[ 2.91  1.54  1.04  5.52  2.59  3.30 -1.39]
5.52, 5.52

[-5.41 -0.56 -0.48 -0.49  0.74]
-0.48, 0.74

[[-5.79  0.22  2.91  3.45 -0.91]
 [ 2.60 -1.47  5.22  2.54 -0.91]
 [ 2.75  1.01  4.56 -1.34  2.56]]
5.22, 5.22

[ 2.87 -4.41 -5.01 -0.89 -3.92]
-5.01, 2.87

[[-3.97 -3.47  3.55  4.07 -0.86]
 [-2.76  0.91  2.24 -4.79  6.18]
 [ 1.92 -1.61 -1.45 -2.20 -4.22]]
2.24, 6.18

[[-1.59  5.13  0.67 -1.23 -1.25]
 [ 3.75  4.23 -0.93 -2.31 -1.71]
 [-0.76 -3.03 -3.45 -3.11  1.80]]
-0.93, 5.13

[2.24 1.20 5.24 1.55 1.12 2.94 2.59]
1.55, 5.24

[ 0.58 -4.07  2.20  6.30 -0.59]
2.20, 6.30
---
316,88,-869,621,396 ⇒ 621
2321,5312,7079,8393 ⇒ 7079
82,95,51,23 ⇒ 51
123,230,122,28,38,150 ⇒ 38
1479,1608,7923,5339,5175 ⇒ 5339
23,75,62,57 ⇒ 62
19,-50,-7,42,-36 ⇒ 42
-20,-49,-14,13,31,-26 ⇒ 31
2290,7650,8501,6441,9654 ⇒ 6441
3,41,19,91 ⇒ 19
---
[-2.14 -5.08  0.85  2.65] ⇒ 2.65
[-2.13 -2.59 -6.15  3.99 -0.65  5.15  4.40] ⇒ 4.40
[ 4.86 -1.31  2.01 -0.30 -0.24] ⇒ -0.24
[ 5.48 -1.78 -2.21  2.32] ⇒ 2.32
[-2.65  3.07  5.71  5.95] ⇒ 5.95
[0.03 1.32 4.87 1.38 3.27] ⇒ 3.27
[ 3.02 -5.98 -4.03  2.10  1.78 -1.15 -0.53] ⇒ -0.53
---
Q: (0.15, 5.42, -1.78, -1.58, 0.76, 0.29)
A: 0.15
Q: (1.63, -5.96, 3.30, 2.53)
A: 1.63
Q: (-0.93, -0.46, -2.91, 2.50, -4.81, 0.73)
A: -0.93
Q: (-4.80, 1.84, -4.89, 1.23)
A: -4.80
Q: (-6.37, 1.75, -2.57, -3.07, -2.92, 2.12, -4.23)
A: -6.37
Q: (-0.04, 0.42, -5.15, 3.12, -1.16)
A: -0.04
Q: (-2.50, 5.81, -0.23, 4.58, 3.91)
A: -2.50
---
[2 8 4 4] --> 4
[1849 9131 8573 8682 1387] --> 1387
[193  12 188 191] --> 191
[ 17  14  28  22  39 -45 -24] --> -24
[193  63  60 167 126] --> 126
[340 215 233 838] --> 838
[1 5 8 4 5 4] --> 4
---
[ 0.96  0.54 -5.19 -0.46 -1.17 -3.02 -2.22] => 0.96, -2.22

[ 1.77 -5.25  1.29  2.72 -4.00 -0.05 -1.31] => 1.77, -1.31

[ 0.40  0.67 -3.06 -0.27  5.36 -4.39  1.00] => 0.40, 1.00

[ 6.44 -3.10 -0.90  5.06  4.62 -1.53] => 6.44, -1.53

[[ 4.11 -2.78  5.77 -4.03]
 [ 3.58 -4.41  5.22 -3.36]
 [ 3.48 -4.84  5.06 -3.20]] => 4.11, -3.20

[-2.99 -3.06 -6.30  0.89] => -2.99, 0.89
---
[[7272, 4196, 3079, 4465, 7450, 5920, 7115], [4252, 4821, 5837, 4273, 6011, 8263, 5948]] out 6011
[[6409, 6239, 8035, 2899, 5617], [3571, 6247, 5400, 5018, 3442]] out 5400
[[28, 27, 19, 39, 28, -8, 35], [37, 26, 32, 27, 30, -41, 38]] out 30
[[13, 74, 75, 41, 74, 74, 82], [94, 71, 75, 84, 73, 70, 70]] out 73
[[149, 869, 188, 174], [119, 258, 111, 168]] out 258
[[875, 887, 677, 448, 35, 488], [805, 340, 293, 298, 710, 302]] out 298
---
[3.46 5.54 2.71 4.24 1.11] --> 2.71
[-2.79  2.94  0.38  2.36  4.80  4.15  2.52] --> 4.80
[ 1.51 -0.24  6.03  0.31] --> -0.24
[-3.74 -2.48 -3.44 -0.46 -3.37 -4.14 -5.71] --> -3.37
[ 0.49 -2.30  6.01 -0.44] --> -2.30
[-5.77  0.56  0.14  0.78] --> 0.56
[ 0.22 -5.16  5.70  0.33  0.12] --> 5.70
---
(13.8, -9.1, 2.2, 17.8): -9.1
(-6.5, 10.8, -9.9, 8.4): 10.8
(-0.091, -0.025, 0.152, 0.101): -0.025
(-130.552, 94.917, 77.107, 132.740): 94.917
(0.08, 0.11, -0.13, -0.02): 0.11
(-1.7, -0.8, 0.2, 1.0): -0.8
(-121.21, -163.39, -21.92, 95.81): -163.39
(0.149, -0.092, 0.066, -0.052): -0.092
---
[[ 0.84 -0.54 -4.46 -1.05  4.28]
 [-4.98 -2.74  3.22  4.49  4.82]] -4.46

[ 6.50 -5.16  0.56 -1.02 -1.44 -4.84 -0.12] 0.56

[-1.99  5.61 -0.50 -2.29  2.08  4.22] -0.50

[[-1.33  3.59  1.43 -1.97  0.62  5.41 -3.92]
 [-1.49  6.46 -0.55  2.01  3.08  5.15 -2.25]
 [-4.22 -0.51  5.17 -5.95  2.53 -0.49  2.17]] 1.43

[ 3.02 -0.32  1.02  5.32 -0.39  1.09] 1.02

[[ 0.44 -2.05  1.12 -0.46 -5.72 -4.71 -1.55]
 [-1.05 -2.05  2.17 -0.46 -5.72 -0.19  1.72]] 1.12
---
[[-0.89  2.43 -1.62  0.72]
 [-0.19 -5.19  3.02 -0.19]] result: 2.43

[[-0.13 -2.95 -1.49  5.15]
 [-5.48 -5.41  1.99  1.46]
 [-0.13 -1.18  0.50  3.33]] result: -2.95

[ 5.27 -2.92  1.38  4.78] result: -2.92

[ 1.78 -5.74 -4.74 -3.22] result: -5.74

[-4.20  5.47  4.20 -2.26] result: 5.47

[ 4.88  3.45 -5.66  6.39] result: 3.45
---
[-6.08  1.75 -0.29 -1.82  2.88] ⇒ -6.08, 2.88

[[-0.70 -0.13 -1.36 -2.88  4.23  1.54]
 [ 5.13  0.79  4.73  0.95 -1.35  1.76]] ⇒ -0.70, 1.76

[ 1.14  6.35 -0.19 -4.86  0.51] ⇒ 1.14, 0.51

[[ 5.57  4.83 -5.57  2.09]
 [ 5.02 -4.81  2.56 -3.25]] ⇒ 5.57, -3.25

[-1.52 -6.37  2.39  0.19  0.51 -3.29] ⇒ -1.52, -3.29

[[ 1.73  6.52 -1.42  2.62]
 [-1.71  2.44 -1.64  0.27]
 [-3.41 -2.89  0.96 -2.22]] ⇒ 1.73, -2.22
